Each row has a name. Each piece below is followed by the name of the row it came from, unless a question asks for something else. Each question is about the rows just above it.

[140 148  96 113 162 144 165 154  95  75 106 166 164 205 133 141 211 193] : K415
[109  96 162 113 144 148 142 138 127 125 134 110 151 117 121 100 126 103] : K473
[109  96 162 113 144 148 142 138 127 125 156 112  87  80 143 136  67  96] : K224
q: [109  96 162 113 144 148 142 138 127 125 134 110 151 117 121 100 126 103] -> K473
Which row holds this, read backwards? [193 211 141 133 205 164] -> K415

[ 57 102 128 126 136 168 159 138 127 128 146 109 138  84 107 140 114 161
  90 133 134 103 121 138 130 186 122  84 145 109  58 138 121 139 137 125
  92 135 139 103 131] = K298
[116  42 100 104 118 123 212 161 134 143 137 108 205 133  90  58 103 102
 119 132 137 190 128 136 138 139 117 102 146 105 123 183 132 137 157  64
 117 167 173 116 127] = K595
[142 133 125 133 127 113 127 126 139 129 128 142 140 148 131 130 119 115
 126 132 133 127 124 119 120 120 144 154 132 158 171  69 116  98 139 132
 141  85  98 132 153] = K510
[130 129 134 137 146 122 126 107 124 127 135 147 127 127 135 136 129 123
 127 132 125 106 122 130 106 122 136 119 134 114 134 120 122 146 135 127
 136 120 118 132 146] = K890
[122  95 125 120 127 129 156 150 136 159 133 134 161 125 110 113 114 122
 129 115 131 132 135 125 126 132 105 107 137 112 123 162 129 143 140 114
 114 138 135 128 117] = K686
[ 69 115  98 133 127 113 127 126 139 129 128 142 140 148 131 130 119 115
 126 132 133 127 124 119 120 120 114 130 129 137 141 129 121 121 126 121
 134 127 121 131 129] = K880
[184 159 137 142 145 122  74  96 127 118  96 166 117 132 168 142 133 122
 183 133 117 119 138 118 116  88 130 146  97 122 142 112 126 129 106 135
 174 114 103 152 133] = K25
[149 133 124 139  82 105 116 128 129 119 165 116  84 135 131 147 158 124
 113 137 128 120 102  88 139 134 160 186 133 147 163  92 128 127 122 146
 131 110  98 130 114] = K885
[142 133 125 133 127 113 127 126 139 129 128 142 140 148 131 130 119 115
 126 132 133 127 124 119 120 120 114 130 129 137 141 129 121 121 126 120
 115 122 137 133 132] = K555
Which row holds this, read backwards? [136 122] -> K890
Which row holds this, read backwards? [ 98 116  69] -> K510

[109 113 112 111 153 130 104 144 142 137 137 135 134 132 143 138 141 120
 135 134 106 125 139 148] = K217
[122 119 128 132 137 149 126 173 122 141 144 151 145 137 144 147 123 129
 168 151 130 148 139 125] = K36
[138 138 117 136  94 118 135 103 148 121 117 115 110 124 107 128 152 142
  99 119 123 119 127 139] = K38
[163 152 107 150 126 186 145 116 154 194 121 125 121 169 133 204 160 135
 108 173 102 117 156 155] = K860
Which row holds [110 115 117 121 148 103 135 118  94 136 117] read backwards? -> K38
[108 135] is which row, read backwards? -> K860
Which row holds [102 173] read backwards? -> K860
[148 139 125 106] is which row, read backwards? -> K217
q: [122 119 128 132 137 149 126 173 122 141 144 151 145 137 144 147 123 129
 168 151 130 148 139 125] -> K36
Which row holds this, read backwards? [135 118  94 136 117 138 138] -> K38

[135 145 139 130 135 143 142 137 129 129 162 141 133 150 130 132 142 132
 136 131 134 153 134 129 137 143 133 139 134 135 133]  K52
[130 136 130 129 128 129 135 130 129 129 135 129 132 135 167 153 131 156
 135 131 132 157 134 130 135 139 133 138 135 135 131]  K449
[135 143 139 130 135 143 143 137 129 129 161 142 133 147 129 131 142 131
 136 131 133 154 134 130 137 141 133 140 134 135 132]  K427
[131 135 130 129 128 129 135 130 129 129 135 129 132 135 167 153 131 156
 131 128 134 128 128 128 133 138 128 135 128 130 227]  K334
[130 136 130 129 128 129 135 130 129 129 135 129 132 135 167 153 131 156
 131 128 139 130 130 128 141 150 130 144 129 134 194]  K548
q: [135 145 139 130 135 143 142 137 129 129 162 141 133 150 130 132 142 132
 136 131 134 153 134 129 137 143 133 139 134 135 133] -> K52
[130 136 130 129 128 129 135 130 129 129 135 129 132 135 167 153 131 156
 135 131 132 157 134 130 135 139 133 138 135 135 131] is in which row? -> K449
q: [130 136 130 129 128 129 135 130 129 129 135 129 132 135 167 153 131 156
 131 128 139 130 130 128 141 150 130 144 129 134 194] -> K548

[73 64 82 38 58 82] -> K573
[181 191  73  98  79  76] -> K541
[ 87 100  38  82  58 133] -> K77
[181 191 171 154 191 198] -> K596
Which row holds [58 38 82] read backwards? -> K573
Which row holds this, read backwards? [ 82  38 100] -> K77
Which row holds this, read backwards? [198 191] -> K596
Which row holds [100  87] read backwards? -> K77
Which row holds this, read backwards? [133  58  82  38 100] -> K77
q: [181 191 171 154 191 198] -> K596

[199 187  95  79] = K489
[200 105 186 108] = K252
[162 183  92  94] = K309
[160 204 135 133] = K227
[194 178  83  69] = K336
[157 186 105 108] = K144
[169 193 106 102] = K714
[185 199 112  87] = K280
[193 169 106 137] = K725
[133 135 204] is which row, read backwards? -> K227
[106 193 169] is which row, read backwards? -> K714
Which row holds [106 169] read backwards? -> K725
[108 105 186] is which row, read backwards? -> K144
Which row holds this, read backwards? [199 185] -> K280

[183  89  87 147 140  99 137 136 128 142 170 118 121 162  87 178 148 114
 161 164 135 128 163 175 138  56 107] : K720
[174 129  84 188  98 110 142 124 135 129 147 115 158 183 137 168 146 152
 111 136 116 145 123 168 107  64 130] : K913
[176 154 145 178 104 114 135 102 159 106 120  95 194 140 164 178 175 148
  87 128 114 161 135 121 180  84 130] : K671
[168 120 196  42 204 127 142 135 129  81 125 102 133  46 119 183 153 181
 127  84 170 108 142 128 216 124 119] : K253
[120  95 194 140 161 178 175 148  87 128 114  95 194 140 164 178 175 148
  87 128 114 161 135 163 129  86 132] : K693
[163 135 161 114 128  87 148 175 178 164] is which row, read backwards? -> K693
Which row holds this, read backwards? [114 128  87 148 175 178 164 140 194  95 120] -> K671
[181 153 183 119  46 133 102 125  81 129] is which row, read backwards? -> K253
Which row holds this, read backwards? [152 146 168 137 183 158 115] -> K913
Where do [176 154 145 178 104 114 135 102 159 106 120  95 194 140 164 178 175 148
  87 128 114 161 135 121 180  84 130] appear? -> K671
Which row holds this, read backwards? [115 147] -> K913

[134 154 111 120 194 139  52] : K858
[117 114  93 122 165 128 134] : K585
[146 126 162 149 141 121 115] : K289
[ 83 117  93 113 116 128 171] : K138
[142 118 150 103  99 141 120] : K64
[ 86  58 123  78 117 125 209] : K129
[ 80  68 132  64  58 143 193] : K872
[162 146 126 138  74 118 202] : K611
[ 86 113 100  83 143 142 119] : K412
[152 132 100 123 124 120 144] : K407
[152 152  90 131 168 136  81] : K602
Which row holds this, read backwards? [123 100] -> K407
[120 111] is which row, read backwards? -> K858
Which row holds [120 141  99 103 150] read backwards? -> K64
[162 126 146] is which row, read backwards? -> K289
Which row holds [ 52 139] read backwards? -> K858
Which row holds this, read backwards? [68 80] -> K872

[ 65  71  54 175 135 196 217 164 148 171  66 122 206  99 110 163 211 112
 214 206 107 188  71 184 114 147 122 213  56 203 118 161  57 181  87  49
 112 194 141  99 152 133 101  78  90  52  43  83 101 202  60]  K486
[216  54  42  48  43 143 183 206 185  66  37 141 200 180 171  76 110  61
 131  96 198  88 157 158 214 180 211 153  38 204  39 167 210  95  47  68
 173 162 183  50 191 189 204 169  68  45  39 140 215 192 138]  K713
[162 117 116  84 127 103 172 141 186  81 180  74 198 170  60  38  49 142
 202  72  66  77 108 102  84 123 202 124 116 191  79  63  65 108 148 159
 201 173 111 103  59 200 207  61 104 113 153  94  78 108 213]  K899
[166 161 205 102 185 190  62  64 189  83 198 159 134 163  58 214 192 208
 104  69  69 158  50  71  95 111 155 156 160 217 120  86  94  68 187  95
 137  84 174 162 124 198  50  72  59 173  86 188 181 179  64]  K705
[ 42 191  71 129 208 109 119 203 108 186  97 137 201 139 185 102 103 151
 115  62  96  88 169 104  50  60  78  67 116 214 155  55  85 138  76 202
 115  40  85 217  40 151 198 154 197 182 150 101 101  43 168]  K89
[ 65  71  54 127  97  55  80  85 187 101 125 202 102  52  84 108 122 134
  96  87 162  85 157 116 126  71  44 172 110 203  70  78  64 106  58 185
 144 114  38  96 201 170 101 185  78 200  89  55  37  72  41]  K520
[213 196 185 183  74 173  37 136  93  97  99 172  51 116 145  58 147 104
  62  89  59  87 208  82  57 156 219  86 135  43  50  42  50 156 107  54
 155  54 219  76 198  55 197 154 168  95 172  70 107  36 176]  K892
[ 87  70 140 206 189 168 103 168 216  37 130  47  52 203 105 104 126  92
 147  40  96  78  38 186 197 143 211 148 147  42 157 176 139 183 185 165
  57 116  49  86 118  98 177 192  98  88  43 138 122  86 107]  K647
[155 220 117 181  42  67  42 121 190  37 200 104  55 172 158  93 171 219
 162 139  45 143  98 141  48 169 201  57 159 167 152  74 207 190 103  42
 190 208 218  97 158 193 141  53 155 118 176  82 188  97 120]  K424
[167 153  74 207 190  49 214 118 158 220  72 177 153 167  75 143  41  42
 189 105 134 121 204 202 143 133  78 158 125 148 192  54 212  92  91  99
 144  43  71  84  76 122 193 140  63 190 192  96  50  61 173]  K360
[ 37  53 113 113 173  74 134 136 145  64 217 161 121 143 155  83  75 179
  69  44 170 119 121 181 105 162 195 170 129  46 194 136 216  55 102 151
 114 120  84 140  88 153  63 150  84 114  49 143  62 179 188]  K933
[145 126 210 122 132 200  43  72  54 218 130 171 201  65 193  66 215  63
  63 173  96 138 178 150 214 220  66  64 172 184 185 157  67 128  82 173
 125  90  76 129  75 124  46  49  56 192 175 127 188  72 153]  K96
Which row holds [137  97] read backwards? -> K89
Which row holds [190 207  74 152 167] read backwards? -> K424
q: [ 65  71  54 175 135 196 217 164 148 171  66 122 206  99 110 163 211 112
 214 206 107 188  71 184 114 147 122 213  56 203 118 161  57 181  87  49
 112 194 141  99 152 133 101  78  90  52  43  83 101 202  60] -> K486

[104 108 124 129 128 157  77 162] -> K16
[132 117 137 133  99  77 157 120] -> K939
[119 137 133  99  80  69 181 131] -> K122
[135 208 163  86 196 167 109  99] -> K711
q: [132 117 137 133  99  77 157 120] -> K939
[131 181  69  80  99 133] is which row, read backwards? -> K122
[ 99 133 137 117] is which row, read backwards? -> K939

[128  85 141  80  93 102  96 140 132] : K574
[144 103 151 143 123 102  93 124 107] : K213
[146 116 111 144 151 132 103 121  82] : K632
[115 200 114 172 210 151  89 114  62] : K162
[147  74 140  66  95 116 109 139 123] : K704
[123 140 122 169 124 113 109 120  89] : K271
[128  85 141  80  93 102 109 139 123] : K483
[114 103 143 151 102 123 125 125 102] : K839
[ 99 155 134 151 160 118 132 124 138] : K263
[114 112 154 138  70  86 157 129 154] : K599
[107 172 136 176 186 125 139 119 111] : K690
[116 110 144 151 132 118 132 124 101] : K498
[124 169 122 140 123] is which row, read backwards? -> K271
[139 109 102  93  80 141] is which row, read backwards? -> K483
Which row holds this, read backwards? [123 102 151] -> K839
Which row holds this, read backwards? [123 102 151 143 103] -> K839
Which row holds [132 151 144 111 116] read backwards? -> K632
Which row holds this, read backwards? [102 123 143 151] -> K213

[192 186 145 167 148 192 141 198]  K549
[148 192 145 186 167 183 179 173]  K173
[205 182 168 165 175 228 193 160]  K563
[ 65 104  93 123  84  58  84 134]  K855
[173 179 183 167 186 145 192] is which row, read backwards? -> K173
Which row holds [134  84  58  84] read backwards? -> K855
Which row holds [167 186 145 192 148] read backwards? -> K173

[158 157  30 187 163 225 171 171] : K316
[187 164 225 171 176 207 158  71] : K937
[159 165  50 167 197 218 167  67] : K24
[ 30 158 157 209 100 178 173 112] : K930
[159 165  50 167 197 218 167  84] : K497
[158 157  30 187 163 225 171  72] : K469
Where do [158 157  30 187 163 225 171  72] appear? -> K469
q: [158 157  30 187 163 225 171 171] -> K316
Which row holds [171 171 225 163 187  30 157] read backwards? -> K316

[145 125 133  73 110 101  73  81 124  85 133 178 126 133 127 121 131 136
 162] = K621
[102 132 120 131 123 143 128  34  99 168  49 181 159 121 112 123 132 123
 131] = K384
[145 125 133  73 110 101  73  81 124  85 133 178 126 133 127 121 131 136
 135] = K330
[ 96 188 195 118 145 192 121 112 181 123  34 159 168 132  99  49 128 207
 124] = K125
[102 132 120 131 123 143 131 127 117 149 124 151 148 133 146 124 138 123
 131] = K418
[128 143 123 131 120] is which row, read backwards? -> K384
[128  49  99 132 168 159  34 123 181 112 121] is which row, read backwards? -> K125
[145 125 133  73 110 101  73  81 124  85 133 178 126 133 127 121 131 136
 162] is in which row? -> K621

[ 73 117  83 126 124 122 123 132  98 120] = K523
[132  75 125 152 171 152  55 123 142  81] = K423
[ 97 117  83 124 126 155 147 112  82 127] = K580
[123 159 130 135 119 111 126 101 148 170] = K392
[ 54 123 159 132 135 119 111 126 101 148] = K383
Which row holds [148 101 126 111 119 135 132 159 123] read backwards? -> K383
Which row holds this, read backwards? [126 124  83 117] -> K580
Which row holds this, read backwards? [101 126 111 119 135 132 159 123  54] -> K383
q: [123 159 130 135 119 111 126 101 148 170] -> K392
Which row holds this, read backwards? [170 148 101 126 111 119] -> K392
[171 152 125  75] is which row, read backwards? -> K423

[108 137 150 124 155 108 134 148 136 147 131 141 143 124 122 131 144 139
 154 108 150 147 144 160 163 120 169 129 137 154 108 143 125 128 121 151
 130 144 109 115 129 155 150 173 142 151 140 128 129 176 148 157 132 159
 160 141 142] = K697
[ 95 131 164 117 148 126 150 135 134 128 148  86 171 167  97 151 117 154
 195 135 123 120 169 142 144 120 143 121 123 156 107 172 165 122 100 124
  84 152  86 126 112 136 145 135 176 132 188 185 138 134 139 167 128 162
 165 108 189] = K567
[121 139 144 127 142 128 130 135 147 141 125 151 137 125 137 130 144 139
 139 124 135 148 150 145 140 120 154 128 125 147 117 137 129 140 124 147
 143 137 135 138 130 156 135 156 144 139 134 122 127 164 148 155 121 151
 156 155 133] = K435
[192 147 103 166 134 131 120 155 128 160 127 167  86  97 171 151 164 110
  65 127 176 160  79 148 155 163 141 163 107 123 156  90  89 147 197 160
 203 125 189 128 171 135 143 159  76 154  63  70 137 154 135  90 165 106
  99 169  64] = K343
[173 145 129 154 116 182 142 122 151 125 145 141 143 161 163 153 128 142
 119 185 115 132 144 107 101 154  97 143 138 119 173 138 159 154 154 122
 150 133 179 180 141 127 119  93 149 116 143 154 147  96 127 123 134 118
 121 146 139] = K408
[100 135 162 117 143 132 139 128 153 131 134 120 158 149 117 141 132 151
 173 133 120 135 175 141 133 113 149 118 140 156 111 160 153 137 100 136
 113 143 111 144 116 155 136 146 173 131 168 156 132 154 151 174 112 163
 175 142 167] = K35
[162 135 118 146 118 156 133 126 132 126 137 137 128 140 150 138 127 129
 110 158 125 128 122 114 113 148 105 140 131 115 159 124 137 139 152 122
 144 127 160 151 140 119 121 104 125 121 124 135 138 102 121 111 138 112
 109 132 122] = K606
Which row holds this, read backwards? [151  97 167 171  86] -> K567
Which row holds this, read backwards? [156 123 107] -> K343
Which row holds this, read backwards? [146 121 118 134 123 127  96 147 154 143] -> K408
Which row holds this, read backwards? [148 134 108 155 124 150 137 108] -> K697
Which row holds this, read backwards? [156 151 121] -> K435
Which row holds [127  65 110] read backwards? -> K343

[ 86 113 175 153 170]  K320
[ 37  48 203 154 218]  K830
[ 47  67 177 164 198]  K736
[ 90  77 163 129 177]  K927
[172 175 113 104  94]  K553
Which row holds this, read backwards? [164 177  67  47] -> K736
q: [172 175 113 104  94] -> K553

[160 126 170 162 121  63 132 114] -> K765
[160 126 137 170 162 132 121  63] -> K640
[126 139 170 162 132 121  63  94] -> K829
[ 63 121 132 162 170 137 126] is which row, read backwards? -> K640
q: [126 139 170 162 132 121  63  94] -> K829
[ 63 121 162 170] is which row, read backwards? -> K765
Which row holds this, read backwards? [139 126] -> K829

